Here is a tiny trained network, its code and every weight. The questions are about switching its units off for an input and a target symbol, where a switched-off unit gives its printed mean instead of its output.

import numpy as np


def w(rows, s, z=0):
    codes = np.array(rows[::2]) - 128.0
    scale = np.full(codes.shape[1], s)
    scale[-1] = z or s
    return codes * scale


def f(y):
    return y / 2 * (1 + np.tanh(0.7978845608 * (y + 0.044715 * y**3)))


def softmax(a):
    e = np.exp(a - a.max(-1, keepdims=True))
    return e / e.sum(-1, keepdims=True)


def log_softmax(a):
    a = a - a.max(-1, keepdims=True)
    return a - np.log(np.exp(a).sum(-1, keepdims=True))


def net(x, mask):
    ids = ['ΔΘαελφ'.index(c) for c in x.split()]
    T = len(ids)
    res = E[ids] + P[:T]
    r = res
    for j in range(3):
        rows = slice(4 * j, 4 * j + 4)
        q, k, v = (r @ M[0][rows].T for M in (Q, K, V))
        z = softmax(np.where(np.tri(T) > 0, q @ k.T / 4**0.5, -1e9)) @ v
        o = O[0][rows]
        res = res + np.where(mask[j], z, o[:, -1]) @ o[:, :-1]
    y = f(res @ A[0][:, :-1].T + A[0][:, -1])
    res = res + np.where(mask[3:19], y, B[0][:, -1]) @ B[0][:, :-1]
    return log_softmax(res[-1] @ U[:, :-1].T + U[:, -1])


Q, K, V, O, A, B = {}, {}, {}, {}, {}, {}
E = w([
[122,203,145,151,125,88,153,121,102,141],'Δ',
[73,124,200,183,59,151,60,144,205,150],'Θ',
[79,102,136,100,111,150,44,175,38,65],'α',
[189,113,44,139,111,76,89,145,137,162],'ε',
[163,86,100,158,159,233,164,81,36,201],'λ',
[250,135,161,71,152,143,91,183,71,172],'φ',
],0.014)
P = w([
[110,137,79,55,52,132,182,125,192,151],'0',
[135,111,141,144,196,109,92,24,138,95],'1',
[75,158,129,198,99,139,116,187,63,129],'2',
[150,152,19,85,128,219,102,144,213,40],'3',
[171,119,149,168,180,124,86,11,145,84],'4',
[87,170,126,211,115,137,94,209,63,126],'5',
[157,154,21,78,136,215,104,159,225,41],'6',
[172,110,159,209,188,135,80,13,145,92],'7',
],0.012)
Q[0] = w([
[142,108,164,159,108,87,65,87,111,132],'h0',
[127,104,81,92,144,97,77,122,143,91],'h0',
[134,85,190,158,133,50,157,165,111,177],'h0',
[145,71,120,142,152,90,102,120,95,142],'h0',
[129,67,198,136,125,14,99,113,83,184],'h1',
[116,107,120,56,102,138,193,207,154,127],'h1',
[96,129,62,112,87,79,167,249,93,157],'h1',
[111,125,87,147,112,107,187,111,143,137],'h1',
[175,181,113,144,172,194,96,144,160,134],'h2',
[120,153,85,125,105,117,155,112,162,125],'h2',
[99,93,118,155,157,59,144,96,99,150],'h2',
[117,181,133,143,142,152,164,101,182,121],'h2',
],0.013)
K[0] = w([
[130,141,201,194,144,141,83,128,174,88],'h0',
[164,77,128,99,109,73,78,99,167,148],'h0',
[149,151,119,170,193,132,134,146,103,76],'h0',
[187,95,107,186,165,150,73,63,143,129],'h0',
[213,138,144,250,185,156,50,170,121,73],'h1',
[112,112,63,58,162,130,173,136,21,143],'h1',
[111,172,50,111,147,38,138,191,39,107],'h1',
[125,106,70,138,138,98,145,68,118,107],'h1',
[159,175,150,100,97,112,185,107,170,155],'h2',
[132,149,143,123,163,120,142,127,147,103],'h2',
[164,101,121,197,131,138,70,100,103,141],'h2',
[169,183,80,148,145,127,141,130,160,148],'h2',
],0.012)
V[0] = w([
[182,84,248,107,142,159,149,85,179,190],'h0',
[171,61,107,80,98,168,124,156,84,170],'h0',
[95,163,140,152,203,136,123,34,75,46],'h0',
[114,203,78,88,159,174,105,141,61,63],'h0',
[151,48,26,135,101,113,68,125,91,168],'h1',
[222,208,62,162,181,126,179,102,65,164],'h1',
[191,180,204,58,139,2,118,139,163,83],'h1',
[110,103,26,205,101,42,155,119,192,135],'h1',
[126,88,161,161,236,151,96,115,207,90],'h2',
[127,116,117,110,123,154,164,105,161,104],'h2',
[82,187,109,167,127,175,157,187,122,120],'h2',
[84,84,153,40,121,130,139,63,155,182],'h2',
],0.0067)
O[0] = w([
[165,175,80,228,153,165,79,157,133,173,141],'h0',
[154,97,135,190,65,168,114,126,165,85,73],'h0',
[112,189,125,81,126,155,115,97,59,151,108],'h0',
[143,141,199,50,66,153,139,72,123,159,98],'h0',
[117,88,54,163,28,140,206,125,106,111,105],'h1',
[65,243,85,147,149,174,143,118,161,97,38],'h1',
[134,152,242,189,178,193,183,145,197,69,133],'h1',
[19,1,79,161,126,125,155,102,176,190,150],'h1',
[187,138,111,211,51,76,103,99,127,100,2],'h2',
[118,121,136,138,125,145,68,116,176,146,133],'h2',
[84,104,95,66,144,105,115,166,85,124,161],'h2',
[136,192,171,122,134,141,105,116,187,129,135],'h2',
],0.0073,0.0037)
A[0] = w([
[72,165,138,146,115,118,115,22,103,53,114],'n0',
[107,88,84,93,159,149,159,125,184,154,72],'n1',
[125,188,156,164,133,86,127,57,167,137,84],'n2',
[139,179,151,153,177,134,132,2,137,109,3],'n3',
[171,109,81,93,174,65,148,75,180,76,220],'n4',
[38,179,163,136,101,107,94,135,67,27,65],'n5',
[83,148,149,162,203,92,128,111,87,129,141],'n6',
[166,165,155,123,108,136,63,234,92,166,14],'n7',
[171,135,84,156,177,145,193,55,89,135,173],'n8',
[105,140,133,150,112,30,188,150,113,211,149],'n9',
[57,116,83,91,98,196,178,187,101,97,137],'n10',
[53,156,205,119,73,92,95,142,90,147,81],'n11',
[150,128,125,139,79,186,177,179,202,94,15],'n12',
[189,157,99,156,42,105,98,143,74,137,79],'n13',
[156,92,114,53,89,101,164,90,188,81,31],'n14',
[145,71,143,190,91,117,126,74,92,111,62],'n15',
],0.0087,0.006)
B[0] = w([
[207,119,117,161,104,173,161,136,169,139,187],'n0',
[79,176,142,89,185,105,168,152,139,98,186],'n1',
[94,58,155,125,155,61,137,140,75,200,175],'n2',
[2,83,56,80,145,49,180,23,136,91,186],'n3',
[99,97,202,133,84,96,105,142,95,89,228],'n4',
[190,106,131,151,169,96,219,131,194,150,215],'n5',
[206,87,116,159,119,159,100,126,79,145,239],'n6',
[27,81,125,80,120,48,165,108,152,89,200],'n7',
[91,126,150,143,80,122,96,245,117,95,210],'n8',
[170,172,105,98,131,183,114,142,149,106,198],'n9',
[138,156,150,159,148,117,121,60,92,196,255],'n10',
[182,116,113,153,101,132,175,144,188,97,207],'n11',
[190,93,115,130,179,101,198,56,103,188,195],'n12',
[76,137,119,103,186,164,117,37,115,128,179],'n13',
[119,139,180,160,171,125,68,80,57,147,155],'n14',
[118,196,155,117,167,123,118,143,137,119,170],'n15',
],0.008,0.0058)
U = w([
[100,64,91,171,159,106,176,96,103,186,2],'Δ',
[152,108,219,187,109,173,35,118,40,213,141],'Θ',
[232,145,94,175,115,180,148,135,144,138,146],'α',
[91,52,81,168,50,147,122,234,176,118,179],'ε',
[132,147,2,130,93,170,71,109,128,190,101],'λ',
[65,219,162,123,192,163,94,150,145,112,163],'φ',
],0.0045,0.004)

Each question gives the input, a string of symbols that net reads in full, and the target symbol t.
The units are the heads (4 rows each of Q, K, V and O) and the neurons (one row each of A and B). Each row of codes is followed by its name. A weight is (code - 128) times the scale printed after its matrix; where a second scale follows, it is the last column's (O, A, B and U).
mask holds one flag per unit, heads first, then neurons. A switched-off unit (its flag False) gives its mean, the last column of its rows in O or B, instead of its output. The means were averaged over made-up inputs and are rounded, as every weight is.
A unit's drop is (log p(t) with every unit on - log p(t) with that unit switched off) / (log p(t) with every unit on - log p(t) with every unit switched off).
The circuit of an input: a set's keep is (log p(t) with only the set's units on - log p(t) with every unit switched off) / (log p(t) with every unit on - log p(t) with every unit switched off). Starting from the 12 units with the biggest drops (on a tie, the unit counted first), units are removed one at a time, each time the one whose removal leaves the highest keep (on an exact tie, the one counted first), for as long as the keep stays at least 0.8.
units of the circuit, in order: the units of the circuit, biggest drop first
most important unit: the unit with the biggest drop
top k neurons: the k neurons with the biggest drops, biggest first
which heads matter: for each layer, one digit per head in row order, 1 if its drop is at least 0.15 and else 0, layers parted by /
drop of u: that unit's drop, to one decimal
input ε Δ Δ Δ φ α, target Δ: which heads matter => 001
input ε φ Δ ε Δ λ Δ Δ, target Δ: units of the circuit, in order => n3; n2
input Δ Θ φ Δ Δ Δ Θ ε, target Θ: units of the circuit, in order => h1; n4; n3
input Δ α Δ Θ, target φ: units of the circuit, in order => h2; h1; n1
input ε Δ α α, target Δ: which heads matter => 110
input Δ φ φ φ Δ, target Δ: which heads matter => 010
input Θ Θ α Δ Θ λ φ, target ε: most important unit => h0
input φ ε α Δ, target α: which heads matter => 110
input φ Δ φ, target φ: which heads matter => 010
input α φ λ Θ, target Θ: units of the circuit, in order => h0; n14; h1
input ε Δ Δ Δ ε Δ φ, target Δ: units of the circuit, in order => h1; n12; h0; n10
input α Δ λ Θ Θ α α, target Θ: units of the circuit, in order => h0; n14; h1; n10
input Δ Δ ε ε λ, target λ: units of the circuit, in order => h1; h0
input Δ Θ φ ε Δ, target Θ: which heads matter => 010
input Δ Θ α Δ Δ φ λ, target φ: most important unit => n1
input Δ Θ Θ Θ φ Θ φ, target φ: top 2 neurons => n1; n6
input α Δ Δ λ, target Θ: top 2 neurons => n14; n10
input α α Δ Δ α Δ Θ, target Θ: drop of n14 => 0.4
input λ Δ φ Θ Δ α Θ, target λ: drop of h1 => 0.8
input φ φ Δ Θ, target α: most important unit => n12
input Δ α Θ Θ Δ φ Θ ε, target Θ: drop of n11 => 0.1
